[-12   9 -30 -39 -61 -31  60  21  23 -31  21 -26  98   5   4  -1 -44 -59
  39  43   1 -24  79 -57  40  -7  14  11  21  42  11 -19 -33   4  -7] : Zuse
[-13   3 -33   8 -47  -8   3  27 -38 -25  -1 -18   8  19   7 -46   9  12
  50 -11  -9 -15 -24 -20  32 -76  -7  18   2  -1  12 -42 -48 -18 -38] : nuri
[ 33  17 -34  11 -31   7  -4  40 -42  -6 -20  51  66  29 -60 -12  -9  37
  11  18 -61  13 -23  30 -23 -28 -29 -14  16  -2   7   0 -12 -11 -21] : Sibu
[  8  -9 -26 -21 -29   6   0   2  -2 -39  21  -4  -1 -20   7 -40   9  34
  25   2 -10 -47 -39 -26  48 -35 -11 -10  16  31  14 -18  -3 -29 -46] : ges
[ 25  21 -52   4   3 -14  37  -6 -29  17  29   3  79  15 -41 -17  -4 -13
  64  11   4  19 -23  -4  -3 -20  46  33  35  18  57 -12 -46   1 -26] : vipon
[-15  31 -20  -4 -58  17 -32   7 -45 -27 -15   4   7  -5   3 -43  11 -14
  63 -11  18 -19 -36 -19 -27 -78  11  22  -5  -3  29  -6 -46 -44 -60] : gatu
[ 11  12 -30  -8 -21  17  -6   6 -36 -15  12   4  37   8 -18 -33   3   5
  29   4   2  -8 -17  -6   3 -35 -10   0   8  21  47 -32 -24 -37 -43] : Zuse
[ 31  31 -43  20   5  -7  23   9 -37   4  21  10   8 -10  22 -55  13   0
  67  12   3 -21 -17 -46  -2 -62  46  10  35  11  14 -47  -1 -17  15] : mased
[ 16  -8 -46   0 -33   3   6  27 -34   5  10  17  -8 -19  35 -49   7  32
  26 -13 -28 -23 -27 -23   0 -39  19  -4  16  18  15 -38   0 -22 -32] : ges
[ 40  12 -54   9   5 -14  30  14 -56  12  41  -2 114  34 -45 -21 -14 -10
  29  19  27  18 -25  -1 -29 -21  47  39  28  20  50 -40 -65 -19 -19] : Zuse
[ 16  31 -50  12 -30 -16  11  20 -67  20 -26   1  71  13 -26 -26 -10   7
   7 -15  29   0 -36  12 -63 -46  56  51  -1  -1  10 -35 -57 -19  -6] : gatu
[-11  -6 -34  -4 -37 -11  23  42 -44  -8  12  -4  -5 -19   7 -67  25  15
  48 -19 -43 -31  20  -4  60 -37  34 -11  17  10 -39 -21 -40  -7  -8] : gatu
[ 11  33 -35  -2 -53   0 -10  16 -35 -34  -5  15   7  -5   7 -48   8   2
  54  16 -10 -35 -25 -20 -28 -70 -11  12  11  17  10 -21  -3 -31 -23] : mased
[ 29  32 -42   5   7  -8  40  10 -36  12  48  24  54  19 -36 -38  -2  -5
  40  28   6  11 -55  10  11  -1  34  50  17  20  41 -43 -47 -10 -21] : nuri
[ -2  25 -33 -18 -27  15 -14  18 -32 -22 -19  11  11 -19   1 -53   1  26
  29 -20 -15 -34 -11  -4  18 -71 -19  11   9 -16   3 -32 -33 -18 -23] : Puso
[  4  -4 -40 -43 -44   1  25   3 -13 -14  55  18 -36 -37   3 -49 -16 -18
 -27  -5 -16 -59 -58 -34  20  32  16   7  19  52 -17 -27  11 -32 -46] : ges
[ 17  16 -40   5 -28   5   8  22 -49  -8  22 -12  35  -2 -23 -50  12  20
  29 -10   5 -26 -35 -29  29 -42  51   9  27  12  -8 -43 -23 -19 -42] : nemil
[ 16  -8 -26 -15  -8   0  25 -11   0  -2  35 -30   4 -26   9 -40  -2   4
  37  15 -10 -33 -16 -53  62  -1  22   4  30  42   3 -15  -6 -13 -23] : ges
[ 41  57 -40   5   8   5  -2   4 -15  -8  26   5  62  13 -41 -39  13   6
  37  41  21  -6 -79  27 -45  -9  14  56   5  15  54 -38 -52 -17 -34] : nuri
[  3 -13 -11   4 -18  17  -5  11 -33 -13  28   8 -19  -7  23 -49  17   0
  37 -11  -7 -36 -39  -8  -5  -7 -17  -7  -5  14  15 -18  -3 -37 -34] : ges
[-14  10 -29 -20 -15   0   2  10 -59 -20   2  32   6 -12  21 -62  -6  21
  17 -16  21 -20  -4 -26  37 -46   1   9  13 -17 -15 -36 -40 -25 -14] : Puso
[-12  22 -20 -33 -59   2  26  -4 -21 -14  24  -4  25 -27   4 -61  14 -31
  68  -3  12 -37  -5 -24  30 -23  14  16  10  20  17 -32 -39 -39 -27] : gatu
[ 25  19 -25  -9 -61  11  -6  20 -54 -14  40  44  28 -22   8 -40   5   8
  -1  14  -9 -62 -47 -14 -39 -11  15  17  27  25 -33 -27  23 -36 -39] : nemil
[ 63  59 -41 -11   5 -10  16 -21 -11  18  38 -11 100 -21 -21 -36  -2  -6
  42  37   8 -33 -70  12 -47  -8  40  61  26  32  59 -26 -48 -20   3] : gatu
[ 24   8 -21  27 -30   1  19  21 -71   3  24  47  74  26 -39 -17 -18 -35
  53  30  23  20 -28  35 -51 -19  34  68  13   4   7 -13 -68  -2  -9] : vipon
[ 26  33 -37 -11  -4  -2  24  10 -27 -16  55  31  34  15 -29 -47   7 -18
  39  23 -11   5 -63  20  -2  -6   2  42  13  16  51 -26 -40 -14 -37] : nuri
[ 39  12 -45 -30  10 -10  52   3 -53  -9  69  48 107  17 -61 -33 -13 -13
  -1  40  32  21 -18   8  13  30  40  41  39  35  35 -38 -52 -15 -29] : Zuse
[ -4   6 -46 -13  -3 -26  36  19 -27  -6   6   0  36  23 -28 -34  -3  13
  16   3  -1  20 -17   8  60 -35  30  36   8   8  22 -24 -58   8 -24] : nuri
[ 19  37 -41  10 -50 -16  43  33 -21 -19  -2  -5  83  25 -66  -2  -8 -23
  57 -10 -35  36   3  23  -5 -10   7   4  17  19  27   6 -22  22 -25] : nemil
[ 26   5 -61 -22 -32 -11  38  29 -28  14  36  19  73  24 -62 -46 -12 -26
   4   7 -20  34 -24  33  -6   3  49  40   5   8  40 -36 -72  -2 -15] : Sibu
[-17  29 -32 -24 -26  -8  22 -13 -19 -32   2   7 -43 -17  20 -56  10 -13
  36   6  25  -7  -9 -36  45 -33  25   5  -3  40  19   3   9 -22 -13] : mased
[ 42  57 -50  -9  -4   9  13  -3 -38   8  15  -4  72  10 -66 -28 -22 -20
 -34  14  12  -8 -61   1 -72  38  33  38  12  31  18 -23   4 -16 -35] : nemil
[ 18  26 -50  -4 -16  10   4  29 -62 -20  29  11   7 -13  12 -67   5  22
  26  -8 -12 -12 -29 -35   0 -43   9   8  19   4   9 -33 -25 -20 -37] : Puso
[-17  -5 -44 -35 -62   3   7  25 -12 -20   4   6 -14  -6 -16 -57  11  -3
  -1 -13 -15 -22  -2  -3  28 -33  27  -2  -4  16 -12 -13 -23 -26 -24] : Sibu
[ 28  14 -28   7 -28   3  30  18 -52  -9  34  -8  87  18 -56 -26 -12 -28
   0  21   2  -3 -42   6 -30  13  22  33  13  30  -1  -7 -14  -6 -33] : nemil
[  7  11 -33  19  -9   3   8  19 -97  24   4  20  79  31 -52 -14   4  14
  37  -2  23   7 -34   5  -9 -33  35  34  16  17  36 -16 -57 -32 -56] : Zuse
[ 13  27 -35 -28 -54   6  27  11 -41 -16  25   6  24 -37  -8 -64  13  -3
  11   8   0 -51 -35 -34  26 -13  33  13  35  39 -23 -35   2 -21 -41] : nemil
[ 10  -4 -65 -43  18 -40  60  10  20  29  24 -10  10 -10   8 -47 -23 -26
 -10 -12   9  27 -11  15  26  27  73  18   2  27  35 -20 -47   8  22] : ges
[ 25  23 -36  -5  -1   0  34  10 -46  35  23  42  55   1 -31 -40   2   2
  11  31  22  -9 -30   7  -3   6  73  41  13  22   7 -14 -31 -24   8] : Sibu
[ 36  15 -56  15 -36 -11  16  32 -49  24  10   7  79  20 -45 -22   2  25
  30  11  -9 -12 -41  30 -51 -53  44  59   2  17  29 -45 -32 -18 -14] : mased
[  6  28 -20 -46 -56  -2  32 -13 -13 -12  36 -17  23 -24   9 -55  11 -54
  47   3  41 -19 -36 -11  -5 -11  10  51  -7  33  61 -34 -57 -31 -32] : vipon
[-19   2 -14 -10 -48  -3   8  -9 -20 -29 -23 -26  15  -5  -3 -15  -8   6
  45   4   4 -23   6 -50  65 -62 -12   1  18  24  -1   5 -21 -11 -37] : vipon
[ 11  -8 -51 -10   1 -21  49  -5 -22  12  25 -10  73  16 -22 -26 -21 -14
  23  12  25  19 -12 -21  16  13  52  31  16  27  41 -23 -41  -1 -23] : ges
[ -7  12 -25 -30  -9   3  -2 -20 -21  -4  -5   5 -34 -26  29 -52  14  -3
   8 -20  33 -24   1   5  11 -20   7  -2  -2  31  11 -11  -4 -41  18] : Zuse
[ 41  22 -43  22  -1  -5  41 -15 -59  29  39  22 104  21 -61 -14 -12  10
  43  34  10  14 -44 -37  28  -5  65  40  49  24  37 -23 -38 -10 -22] : Sibu
[ 23  43 -28  -1 -14   9  -3  12 -57   3 -18  45  75  17 -47 -22 -17 -10
  27  26  30   0 -45  25 -58 -34  18  59  12  -4  32 -24 -61 -19 -34] : vipon
[-28   5 -29 -38 -56  -2   7   3   3 -25  14  16 -22  -9 -18 -40   7 -31
  47   0   7   9  22 -33  60 -17  43  -2  18   8 -11   9 -41 -11 -34] : Sibu
[  -9   -4  -44   -8  -64  -59   71   49  -51  -14   13  -21   94   21
  -44  -21    2   -3   56  -22  -12   33   47    3   73  -10   57   29
   17    9   -9  -29 -107   34  -19] : gatu
[  0  18 -40 -63 -38  10  -4   4  -3 -21  44  32 -28 -31   0 -87  17 -36
  16   4  27 -29 -58 -24  18 -34  45   8  20   6  16 -29 -50 -51 -41] : Sibu
[ 41   1 -45 -19  -7 -11  48 -11 -11  12  61  -3 100  14 -57 -17 -20  -5
  36  22  19   5 -40   4  18  15  47  59  21  35  60 -35 -51 -15 -29] : ges
[ 17  -3 -64 -19 -45 -15  37  26 -16  16   6   0  78  27 -75 -26 -22 -15
 -13  -7 -25  20  -4  25  -6  -4  40  32   8   6  14 -41 -57   3  -7] : Sibu
[ -8  24 -31 -23 -30   0  -8  18  -6 -27  -7  21 -33  -3  25 -54  -3  -4
  20  -3 -11 -14 -24  -9  15 -54 -22   5  -1  -7  10 -42 -23 -24 -21] : nuri
[ 15   2 -28 -22 -19   6  11 -11  -7 -13  31   2   5 -15   8 -47   1  -4
  53   1   3 -10 -35 -21  36 -26  13  16  16  21  49 -23 -28 -25 -34] : ges
[ 30  20 -42  -4 -18 -13  43  24 -43   6  51   1  98  15 -38 -17 -25 -16
  18   8  11  -1 -32   2 -35  -3  24  57  10  10  22 -24 -53  -8 -11] : Puso
[  0  35 -21 -21 -12  13  14   1 -32 -20  36 -11   0  -6 -15 -40   6 -35
  53  13   1  -8 -13 -38  40  -3   8  -1  13  48  47  12 -22 -32 -55] : Zuse
[ 24   7 -41  -3 -10 -15  29  20 -46  12   4  -3  81  17 -53 -23  -9   7
  14  15  13  10 -21  25  -3 -20  40  49  15  13   9 -24 -71   3 -14] : vipon
[-14  24 -25  -9 -28   0  -4  12 -18  -7 -12 -28  -9 -11   8 -26  -2   5
  51 -27   1 -13  14 -24  13 -45  -2   6  -4  -1  -5   7 -23 -16  -7] : Puso
[  0  16 -25 -36 -59  26 -10   4 -11 -11  17   2 -11 -13 -24 -61  29 -19
  56  -4  -3  -4 -25   3  13 -38  14  18  -5  13  40  -5 -41 -41 -45] : Sibu
[ 18  37 -58   2 -25   2   3  29 -32  -5   9  15   1 -26  13 -70  25  13
  38  23 -18 -63 -45 -20 -37 -55  39   7  20  33   1 -34  12 -31 -21] : mased
[ 48  22 -62 -24 -20 -18  53   4 -33   5  71 -13  97   7 -57 -44  -2 -19
  -4  12  30  15 -58  17 -15  17  79  62  18  40  41 -36 -45  -8 -26] : nemil
[  7   0 -49 -31 -45 -20  35  36 -29  -9  27 -20  56  22 -46 -50   0 -27
  11 -17 -17  45 -18  49  10  -2  28  22 -14  17  40  -7 -62   4 -35] : nemil
[  2  19 -45 -34 -26   1  13 -33  -3  -9  16   7   7 -33  17 -51   5  -8
  30  18  56  -2 -37 -33  17 -37  50  29  25  31  37 -28 -30 -22 -33] : vipon
[  6  28 -11  17 -25  29 -41   4 -42 -20 -13  57   2   7  23 -50   0   3
  58  34  -8 -20 -36   7 -39 -65 -41  29   7 -16  13 -27 -15 -33 -25] : nuri
[ 34  18 -34  22   9  -5  16   4 -69  30  23  15 103  24 -35 -12  -8   0
  40  29  30   8 -12  11 -34  -6  47  52  24  20  32 -24 -55 -17  -7] : Zuse
[  37  -10   -7   41  -17   10   15   21 -102   11   34   45   56   20
   -3   -3   -7   26  -15   -2  -17  -64  -65   -6  -67   12  -21   31
    6   22   -9  -28   29  -37  -26] : ges
[ 43  23 -34  10   0   3  15  -2 -43  13  29   9 113  29 -69   9 -15   3
  31  28  11  10 -23  17 -28  -7  21  47  22  29  55 -16 -38 -16 -27] : Zuse
[ -6  15 -40 -31 -43  -4  30 -16  -5 -10  37 -42   0 -33  -6 -39  12 -10
  29 -13  -9 -28 -24 -58  54 -10  35  -1  20  48  18 -10  -2 -23 -47] : gatu
